What can hang from each mark
K313: K377 K508 K710 K866
K710: K377 K508 K646
K961: K897
K770: K377 K508 K685 K710
K377: K508 K710
K897: K43 K685
K43: K313 K646 K866 K897 K978
K866: K43 K534
K646: K313 K978
K685: K508 K770 K897 K961
K978: K43 K866 K897
K508: K377

Each row was made from one small tree. The marks that hang from a mark follow it in brackets, in the order of their numbers. Every link used is in the known rows. Write each row's tree.
Known rows
K508(K377(K710(K646(K313(K866(K43 K534)))))): [ -10   23  -54   22   72 -154  -88   76  -12  -56   -9  126   87   45
  -17   36  -41 -175   39   35 -124  212  -88  -86  -58   99  -43   11
   -8  158  -57   56    8   26  119  -20  114  190  106   52 -191 -145
 -128   69  187   96    8   -5  -81]
K646(K313(K377 K866(K534)) K978): [  61  -34  -90 -107  150 -345 -459   92 -107   19  -12   37   26  136
  -44  269  -85  -71  -37  239  -85  135  -47    8   24    9   34  -70
  -94   69  -72   62  132   63  124   61   69  154   36 -137 -186  -26
  -17   75  181  182   -1  -42    5]
K43(K646(K313(K508(K377))) K866 K897 K978): [  62 -248 -164   10  425 -188 -238  146 -181   -5   15 -120   25  152
  -24  150  -50 -102 -149  299 -156  101  -58 -130  -75 -170  -11  -28
   -4  149  -44   60  -44  158  145  -41   96  138  -82 -213 -128   63
  -20   21   77   -2   89  -29  -66]
K710(K508(K377) K646(K313 K978(K43(K897)))): [  21 -128 -137  162  255  -45   32  136 -116  -59  135  -15   66  122
    9   74   16  -69 -129  196 -271  175  -98 -254  -99  -89  -54   59
   33   96   13  115  -70  113  160  -54  130  158    5 -163 -127  -21
   10    9   -2   27   12   39 -193]
K978(K43(K313 K866(K534)) K897): [ 157 -229  -98    2  384 -482 -435  102 -109  -29 -106  -79  -56   66
  -54   19 -198 -141 -180  175  110   95    9  -89   35    4  103  -18
  -46   19  -67   46  186  200   92 -118   30  110 -135 -252 -158   34
   28   31   71   50   72  -76   88]
K961(K897(K43(K646 K866))): [ 264 -283  -10   72  283 -314 -114   48  -36  -58 -104 -126 -103  -92
  -67   24 -110 -105 -124  -97   55  187  -46   93  -53   56   27   51
  109  -77  -27   50   78  354   20  -72   39  114 -112   22 -104 -232
  104  -38   40  145   16    9  245]
K770(K685(K961) K710(K377 K508)): [ -76  192    7  255 -451  192  359   99  -12 -260   50  247   38  309
  -33 -122  167  153  124 -174 -308  233 -114   38 -130  255  -67  103
  192 -293   72   66 -251 -104  -36 -118   86  122  -48  148 -102 -420
   16 -104 -109  190 -203   61  -25]
K508(K377(K710(K646(K313 K978)))): [ -13  -16  -37  120   82   63  134   92  -54  -93   39   84   70   60
  -21  -30    6  -65   15  -51 -299  238 -105 -118 -110   56  -80   55
   78   37  -22   78 -130   59  100  -39  113  168   83   21 -137 -167
  -11   38   99  103  -46   17  -51]
K897(K43 K685(K961)): [ 113 -106   69  142 -121  -40  101   74  -26 -184 -184 -112 -143   27
  -88    7  -94   21  -63 -110  -14  153  -70  232  -45  150  -12   71
  168 -346   36   40    9  182    1  -10   25  102 -158   -8  -92 -314
  154  -83  -10  267 -131   31  298]
K897(K685(K508 K770(K377 K710(K646)) K961)): [-186   43   69  196 -609  530  723   97   -6 -279  -62  119  -43  132
  -70 -202   56  112   75 -210 -131  246  -92  211 -156  113  -97  131
  328 -356  148   76 -351  129  -95 -194   67   45   -4  136 -211 -457
  130 -155  -29  315 -199   -8  208]
K961(K897(K685(K770))): [  87  -98   26  135 -158  131  165   84   -7 -166 -122  -32 -126  -19
 -126 -130    1   52  -22 -205    3  162   10  227  -95  161    1  100
  226 -378   62   57  -43  142  -10 -126   35   47 -132  -33 -123 -359
  184 -154  -51  272 -104   28  338]
K978(K43(K646) K866(K534) K897(K685(K508))): [  97 -285  -94  -19  198 -133 -131  126 -132  -71  -97 -104  -98   61
  -48   33 -151  -86 -249  139   89   79   36   41   -8  -75   59   16
   61 -109    9   51  116  298   61 -122  -26   85 -177 -410 -173    6
   75  -48  -36   94   16  -51  156]
K685(K897(K43(K313(K377) K866))): [ 153 -187  -54   53   84 -262 -255   94  -63  -23 -127  -77  -81    3
  -83   65  -71  -49  -58   17   15  200  -93  126  -29    9    2   19
   64  -27    6   63   24  226   34  -31   47  105  -62   54  -87 -138
   85   21   97  189    8  -40  183]
K313(K377 K508 K710(K646) K866(K43(K978))): [ -87  -55 -181  -76  141 -326 -311  124  -59   37   61  -54   69  153
  -13  305  -11  -50  -14  291 -115  192 -166  -46  -16 -145  -80  -69
 -106  246   84   92   -5  -12  221  231   72  187   54  -59 -163   12
  -85   95  132  233   57   -8 -196]
K43(K646 K978(K866(K534))): [ 176 -228  -43  -23  389 -465 -322   49  -73  -54  -99  -70  -59  128
  -43   98 -200 -160 -143   66   61  131  -11  -13   27   32   89  -14
  -18   23  -97   18  152  187   53  -83   14  130  -76 -172 -170 -105
    5   10  106  110   40  -36  128]
K43(K313(K508) K646 K897(K685(K961)) K978): [  71 -221 -139   75  162 -127 -140  171 -202  -65  -45 -318  -75  181
  -53   85  -83   -8 -187  221 -162   51  -61  -45  -57 -100  -39  -11
   82  -74   27   57  -24  120  102  -22   51  114 -206 -298  -83   14
  101   15   49  103   58   38   21]
K313(K508(K377) K710(K646) K866(K43 K534)): [-146   61  -86  -44  -22 -203 -186   93    8  -55   22  140   76  122
   -6  272  -26 -109   66  190  -28  188 -139  -10   -5  -17  -33  -32
  -70  177   15   68   36  -48  152  166   95  186   61   83 -235  -93
 -128   28  146  206   14  -44 -105]
K770(K377 K710(K508 K646)): [-147   85   16  190 -206  124  372   68   35 -204   37  261   54  118
  -37 -102   68   12  102 -112 -121  273 -123  -29 -113  176  -76  116
  165  -92   58   77 -240  -11   34 -161  100  126   29  194 -181 -342
  -57  -72  -27  169 -133   12  -20]
K710(K377(K508) K646): [ -18   64  -22  198 -160    2  135   86    5 -163   46  234   36  125
  -35 -116   54   -5   59 -119 -106  255 -105  -14  -77  156  -65   99
   99  -86   71   94 -110  -33   53  -36   82  105    4   67 -145 -276
   15  -34  -72  218  -85   28  -52]
K897(K685(K508(K377(K710)))): [ -83   24   35  145 -295  420  371   94  -42 -220 -103  166  -39   72
  -69 -221   55   33   47 -170 -106  200  -43  191 -136  117  -77   85
  242 -291   48   47 -203   17   24 -153   23   64  -69    8 -151 -299
   51 -118  -52  205 -177    3  194]
K978(K43(K646 K897(K685)) K866(K534)): [ 127 -286  -97  -11  421 -297 -268  104 -125  -51 -109 -167  -94   84
  -48   87 -149 -139 -240  152   66   57   15  -25    6  -65   68  -14
    6  -55  -68   41  167  256   79  -57   15  124 -197 -409 -151    7
   22  -40   -4   40   46  -21  152]
K770(K377(K508 K710(K646)) K685): [ -69  195  -10  259 -276  224  469  118   11 -215   49  294   71  114
  -19 -137  109   54  176 -165 -214  259 -109  -40 -149  257 -100   92
  180 -148   51   86 -268  -45    5  -50  119  169   65  111 -145 -413
  -15   -9  -21  226 -155   48  -23]
K508(K377(K710(K646(K978(K866 K897))))): [ -17 -112  -52  123  166   17   87  134  -46 -107   20   42   37   67
   12   57    1 -114  -72   -4 -151  205  -89 -126 -107    3  -26   88
   39   23   55   82  -74  197  115   22   94  171   48 -155 -146  -61
  -12   13  -95   88    4   -7 -118]
K897(K43(K313) K685(K508 K770)): [  64 -128   13   97 -177  189  193   76  -95 -122 -143  -51 -135  -25
 -141 -180 -118   60  -66  -30  107  183  -36  260  -39   -4  -45   55
  244 -298  125   73 -107  226  -17 -215  -12   17 -149  -46 -128 -220
  220  -82   86  294 -115  -41  387]
K897(K43(K313) K685): [ 122 -154   15   89   99 -123  -69   76  -68  -89 -175 -117 -124  -38
 -123  -64 -150  -26  -87   -6   48  150  -57  139  -15   63  -25   28
  140 -204   11   46   11  163   62  -97   19  100 -192  -58  -78 -156
  102  -29   83  198  -64   -9  285]
K646(K313(K508 K710) K978(K43 K866 K897)): [  22 -223 -216  -78  362 -273 -418  160 -150   61   60 -115   24   94
  -35  343  -65   -7 -209  319 -206  122  -31 -151  -12 -176    0  -17
 -102  121   15   94   67  197  215   71   51  181  -63 -329 -120  184
   27   56  100   53   66  -73  -69]
K377(K710(K508 K646(K978(K866(K43) K897)))): [  34 -147 -130  116  253 -151  -64  128  -49  -79   87    6   43   98
   -3   57    8  -98 -146   72 -158  204  -96 -229  -75   33  -38  119
   -4   95  111  100  -18  159  178  -11   87  181   44 -287 -125   16
  -55   38  -59   59   41   44 -214]
K313(K377 K508 K710 K866(K43(K646(K978)))): [ -17 -110 -213 -154  270 -277 -441  101 -129   64   81  -53   74  170
  -11  411  -52   -5  -76  282 -248  145 -117  -38  -14 -152  -82  -69
  -98  233   12   83   24    4  233  174   44  195   14 -170 -152   48
 -102   79  168  161   41    3 -141]
K961(K897(K43(K646))): [ 233 -199    5  112  206 -236   -7   37  -23  -87  -82 -106  -94 -136
  -68   17 -129  -39  -87 -139   -6  186  -40  127  -60  104   -6   70
  145 -136  -12   56   60  272   34 -106   20  102 -107   54  -92 -310
  139  -40   36  175  -30   45  267]
K313(K377(K710(K646(K978))) K866): [  -2    8  -70   17   47 -115  -78  104  -55  -32   44   55   64  106
    0  117   44  -78   35   54 -147  232 -134  -37  -70   19  -63   -4
  -17   84   58   95  -42   77  124  135   82  189  118  -58 -154 -117
  -19   90   43  223  -24   19 -126]
K770(K377 K685(K961(K897)) K710(K508 K646)): [ -87  149   30  318 -526  237  613  126   53 -267   71  171   26  150
  -16  -82  181  104  145 -235 -280  263 -127  -11 -186  282  -76  146
  260 -260   73   78 -296   37  -68  -85  149  148   23  292 -141 -522
   43 -101  -79  222 -150   80  -19]
K978(K866(K43(K313)) K897): [ 167 -254  -82   50  378 -384 -385   96  -69  -37 -102 -106  -50    9
  -82   52 -233  -89 -181   67    8  107    7  -68   -3   86   33   87
   -3    4   12   47   95  131  164 -118   43  115 -107 -265 -107  -12
    1   20   78   68   71  -46   56]
K770(K508 K685 K710(K377 K646(K978))): [-100  139   -1  185 -139  128  419   99   -6 -193  115  215   90  208
   -8  -35  118   80  107  -30 -383  241 -174  -92 -135  134  -97   81
  153  -98   46   94 -310    2   38  -74  129  172   59   10 -137 -369
  -39  -40  -43  189 -124   61 -109]
K978(K43(K646) K866): [ 223 -277  -50   22  382 -339 -225   48  -63  -42  -85  -65  -48   61
  -44   56 -177 -110 -161  -43  -25  160    9  -18  -18   58   37   53
   33  -13  -70   37   79  196   74 -100    3  146  -88 -144 -117 -159
   30  -14   71   86   10  -28  142]
K43(K646(K313(K710)) K897 K978(K866(K534))): [  62 -232 -188  -70  502 -451 -450   94 -171   49    5 -162  -14  108
  -48  207 -167 -115 -198  246  -59   79  -32 -134   22 -164   43  -89
  -93  164  -74   60  156  212  130  -15   67  126 -116 -316 -173  114
   -3   63  185   23  104  -68   34]
K866(K43(K646 K978) K534): [ 200 -208  -60    4  489 -503 -298   19  -62  -77  -86 -109  -38   86
  -44   57 -258 -125 -144   70  -64  112  -27  -35   13   71   45   -3
    0   49 -107   20  148   77  119 -147   13  123  -67 -189 -152 -168
  -29   14  151   92   26   36   99]
K377(K508 K710(K646(K313(K866(K43(K978)))))): [ 126  -56 -132   93  179 -202  -73  112  -62  -13   56    5   82   57
  -17    9   -4 -144  -31   67 -226  233  -87 -184 -113   83  -85   48
   18  177   11   90  -79   67  172  -29  129  212  113  -65 -125 -119
  -75  106  164  114   31   56 -203]
K866(K43(K978(K897(K685))) K534): [ 104 -201  -66   40  360 -328 -232  106  -71 -118 -137 -175  -92   62
  -71   45 -186  -80 -191  167  -19   49  -13   13  -13   41   52    9
   22 -122  -14   33  147  109  162  -93   24  104 -160 -393 -130  -57
    8  -37  -23  114    3   39   89]
K897(K685(K508(K377))): [ -27  -41   56  134 -234  286  259   91  -35 -209 -127  115  -74   75
  -83 -132  -28   29    9 -102  -42  162  -29  216 -100  111  -34   88
  219 -309   42   43 -139   23   33 -129   27   51 -104  -15 -157 -304
   80 -142  -41  243 -158  -17  223]

Which tree is each row?
[  -6  116   30  177 -121  121  292   77    1 -208  -50  206   22  104
  -56 -113   22   77  136 -176 -210  197  -60   74 -120  269  -53   57
  166 -232   -3   46 -181  -40   22 -128   63  144   -9   60 -111 -414
   10  -34   17  205 -180   25  141]	K770(K377(K710) K685)
[ -39   76  -24  181 -131   19  180   76    1 -156   43  194   31   90
  -39 -152   82  -21   71 -134  -57  263 -111  -43  -78  182  -62   96
  100  -77   95   88  -96  -12   51  -46   70  129   27   57 -144 -254
   15   -4  -17  188  -87   35  -17]	K377(K710(K508 K646))
[  94 -251 -194  -38  304 -201 -300  147 -180   64  -30 -237  -30   39
  -55  118 -118  -72 -199  157 -124   75  -29  -75  -51 -142  -49  -59
   20   47   10   79   68  182  182   -3   36  166 -210 -302  -90   95
   14   53   72   76   55  -22  -22]	K978(K43(K313(K710 K866) K646) K897(K685))
[  34  137   55  292 -570  410  540  122   -3 -278  -42  159  -13  138
  -18 -114  121  121  153 -301 -335  219  -73  195 -207  286  -58  141
  280 -352   72   61 -252    8  -76 -107   79  109   60  179 -109 -557
  155  -87  -26  273 -200   49  132]	K770(K685(K508(K377(K710)) K897 K961))
[ -30  -84  -49  133  -36  203  265  153  -93 -140    7  -45  -29   23
  -39  -93   19    0  -89   27 -145  166  -85   -8 -118   -4  -66   76
  135 -158  165  108 -106  183  110  -29   52  106  -23 -323 -138  -89
  113   -9  -90  201  -62   30   -5]	K377(K710(K646(K978(K897(K685(K508))))))
[ -14 -167 -137   47   73   16  -98  159 -168  -54  -79 -166  -77  116
 -102  -58  -78   57 -136  149  -27  100  -27   75  -44 -117  -31  -17
  109 -163   92   71  -57  122   90 -102   15   41 -181 -296 -106    0
  122  -23  -51  184  -12   -8  115]	K43(K313(K377) K978(K897(K685(K770))))
[ 160 -244 -137  -49  336 -333 -366  138 -164   23  -85 -202  -54   50
  -48   94 -173 -150 -213  218   18   48   11  -62   -4  -62   34  -57
   -1   20  -53   53  174  210  130  -76   21  156 -191 -348 -127   73
   12   52   64   60   73  -16   30]	K978(K43(K313(K866(K534)) K646) K897(K685))
[ -62   55   20  126 -161  159  238   32   -5 -192  -32  216   11  131
  -83 -185   28   82   75 -192 -130  247  -57  147  -96  135  -48   89
  181 -227   65   66 -197    9   -5 -245   29   52  -28  101 -148 -369
   53 -123  -49  196 -164   -6  171]	K685(K770(K710(K377)))
[  89 -223 -125   14  296 -337 -370  159 -122  -11  -50 -134  -38  103
  -61  145 -126  -69 -163  258   24  111  -20  -75   -5  -53   38   19
  -30   35   45   57   45  153  154  -40   34  128 -106 -254 -107   94
   52   48   41  104   91  -64  -15]	K43(K313(K508) K978(K866 K897))
[  55  136    4  279 -289  184  409  103   16 -209    6  206    9   70
  -42  -58  143  110  122 -175 -290  270 -121  121 -176  213  -81  120
  236 -247   67   92 -259   74  -24 -146   90  145   -2  182  -61 -474
   62  -89  -96  207 -190   76   73]	K770(K685(K897(K43)) K710(K377(K508)))
[  24 -132 -161  -47  229 -271 -372   89 -124    1  -14  -37   20  111
  -65  114 -147   16  -80  169 -112  144  -63  -24   16  -32  -70   -5
   -2  130  -19   51   -7  -55  152  -40    8  113  -79 -107 -122  -21
  -55   58  179  100   54   -7   25]	K866(K43(K313(K377 K508) K646))
[ -95   89  -10  100 -133  156  124   88  -18 -172  -38  222   36  100
  -36  -25   61   22  104  -60 -117  218  -68   94  -93  133  -59   64
  109 -118   10   46 -144  -68   69  -54   38  124    2  110 -146 -255
  -12  -49   -6  162 -115   -3   85]	K313(K508(K377(K710)))
[ 192 -232  -88   75  411 -289 -151   80  -99  -64  -40 -108  -34   -3
  -32   36 -186  -41 -171   22  -88  108    5  -38  -48   43   15   49
   46  -55  -10   65   84  167  126 -127    4  118 -123 -258 -101 -142
   78   -1  -26   74   -1   17   78]	K978(K43(K646) K897)
[ -57   48  -25  182 -170  -16  111   79    9 -159   73  220   36  174
  -43 -130   92    2   44  -91  -91  256 -130  -31  -60  129  -61   89
   84  -77  105   93  -83  -46   63  -53   69  100  -21   75 -129 -228
    7  -39  -87  203  -84   32  -77]	K710(K377 K508 K646)
[ -22   -8  -12  179  -26   35  156   91  -16 -156   67  149   37  159
   -8   21   32  -48   12  -13 -164  231 -125  -88  -86   83  -43   98
   92  -39   42   85 -106    8   88  -13  105  145   38   49 -157 -215
   -4  -43  -40  176  -72   36 -100]	K710(K508(K377) K646(K978))
